Below is a small trained network, with its code and all its weights. Each question gives an input and a class and asks what happens when units are switched off, that is, made to give their printed mean instead of their output.

import numpy as np


def w(rows, s, z=0):
    codes = np.array(rows[::2]) - 128.0
    scale = np.full(codes.shape[1], s)
    scale[-1] = z or s
    return codes * scale


def f(y):
    return y / 2 * (1 + np.tanh(0.7978845608 * (y + 0.044715 * y**3)))


def log_softmax(a):
    a = a - a.max(-1, keepdims=True)
    return a - np.log(np.exp(a).sum(-1, keepdims=True))


def net(x, mask):
    res = np.array(x, float).reshape(1, 8) / 4 @ E
    y = f(res @ A[0][:, :-1].T + A[0][:, -1])
    res = res + np.where(mask, y, B[0][:, -1]) @ B[0][:, :-1]
    return log_softmax(res[-1] @ U[:, :-1].T + U[:, -1])


A, B = {}, {}
E = w([
[121,175,111,135,144,106],'x0',
[136,71,152,125,115,149],'x1',
[199,100,199,24,196,132],'x2',
[121,199,100,139,150,97],'x3',
[71,116,167,32,56,78],'x4',
[125,179,103,134,140,108],'x5',
[50,76,2,103,203,45],'x6',
[117,186,108,131,146,107],'x7',
],0.0076)
A[0] = w([
[83,129,104,168,49,124,80],'n0',
[105,56,142,137,111,149,247],'n1',
[168,126,157,76,169,103,100],'n2',
[97,126,186,91,52,10,94],'n3',
[114,87,65,107,143,115,73],'n4',
[102,115,149,208,99,87,78],'n5',
[112,116,94,171,60,122,106],'n6',
[135,174,168,126,72,154,81],'n7',
[143,135,126,84,123,129,111],'n8',
[165,183,125,97,92,196,81],'n9',
[173,137,157,161,90,137,96],'n10',
[112,135,145,93,152,137,205],'n11',
],0.011)
B[0] = w([
[99,100,70,83,115,217,149],'n0',
[114,189,148,185,75,98,252],'n1',
[117,151,73,47,109,249,165],'n2',
[202,82,81,231,178,121,185],'n3',
[93,41,209,76,160,78,153],'n4',
[135,84,100,37,127,169,136],'n5',
[159,106,112,114,124,187,150],'n6',
[127,79,170,71,168,69,148],'n7',
[145,124,105,108,130,156,136],'n8',
[109,114,227,73,195,90,144],'n9',
[63,50,152,123,161,72,149],'n10',
[135,204,124,120,117,122,204],'n11',
],0.011)
U = w([
[65,67,154,78,181,87,19],'0',
[148,161,120,134,116,130,253],'1',
[154,113,92,72,111,227,61],'2',
[255,98,102,192,174,137,92],'3',
[142,162,120,134,111,121,172],'4',
[118,171,124,125,107,120,164],'5',
[133,171,123,129,108,121,136],'6',
],0.014,0.0056)

Each question gives the input, the list of numbers given to net, and the class t.
The units are the neurons (one row each of A and B). Each row of codes is followed by its name. A weight is (code - 128) times the scale printed after its matrix; where a second scale follows, it is the last column's (A, B and U).
mask holds one flag per neuron, in row order. A switched-off neuron (its flag False) gives its mean, the last column of its row in B, instead of its output. The means were averaged over made-up inputs and are rounded, as every weight is.
A unit's drop is (log p(t) with every unit on - log p(t) with that unit switched off) / (log p(t) with every unit on - log p(t) with every unit switched off).
The circuit of an input: a set's keep is (log p(t) with only the set's units on - log p(t) with every unit switched off) / (log p(t) with every unit on - log p(t) with every unit switched off). Starting from all 12 units, units are removed one at a time, each time the one whose removal leaves the highest keep (on an exact tie, the one counted first), for as long as the keep stays at least 0.8.
circuit, biggest first: the units of the circuit, biggest drop first
most important unit: the unit with the biggest drop
k most important neurons: the k neurons with the biggest drops, biggest first
drop when u is switched off: that unit's drop, to one decimal
input [7,4,-5,6,-1,-8,7,4], class 0: circuit, biggest first	[n4]
input [-8,-3,-8,1,4,-6,2,-1], class 2: 2 most important neurons	[n0, n6]
input [8,4,-1,-6,-3,-7,-3,0], class 5: circuit, biggest first	[n3, n1]
input [-3,-5,7,2,7,-7,0,-5], class 2: 2 most important neurons	[n2, n8]
input [-1,1,-6,5,4,-8,5,-6], class 2: 3 most important neurons	[n0, n6, n5]
input [2,7,7,-1,-2,1,-7,-2], class 0: circuit, biggest first	[n10, n9]
input [7,-5,6,1,-3,-5,-7,-5], class 0: circuit, biggest first	[n9, n10]
input [1,3,4,-5,-5,-8,-7,4], class 0: circuit, biggest first	[n10, n9]
input [5,2,1,-1,-4,-6,-3,-8], class 4: circuit, biggest first	[n3, n1]
input [2,2,-8,3,-8,-5,-3,1], class 2: circuit, biggest first	[n5, n0]
input [6,6,-4,-7,-5,5,7,-5], class 0: 2 most important neurons	[n4, n3]
input [2,-6,2,5,0,8,7,-1], class 0: 2 most important neurons	[n4, n1]
input [5,-5,6,-7,4,3,-8,8], class 0: circuit, biggest first	[n9, n7]
input [-1,5,4,-2,-4,-4,0,-8], class 4: circuit, biggest first	[n1, n3]
input [-5,3,-4,1,7,-1,-8,-7], class 0: most important unit	n7
input [5,3,5,-1,0,0,-3,3], class 2: 2 most important neurons	[n2, n1]
input [-8,-7,8,0,-7,-3,4,3], class 2: 2 most important neurons	[n2, n3]
input [0,4,0,5,-5,-2,-7,-7], class 0: 2 most important neurons	[n10, n9]
input [-6,1,-7,-1,5,0,2,2], class 2: 3 most important neurons	[n0, n6, n5]
input [-1,-2,-7,-4,-2,-8,8,3], class 0: circuit, biggest first	[n4]
input [6,-5,-6,5,0,8,2,3], class 2: 2 most important neurons	[n1, n0]
input [-4,7,8,-5,-7,-7,1,-8], class 2: 2 most important neurons	[n2, n3]
input [-8,7,-2,0,8,-7,0,3], class 3: drop when n3 is switched off	1.1
input [8,0,6,-6,8,6,6,2], class 3: drop when n3 is switched off	1.1
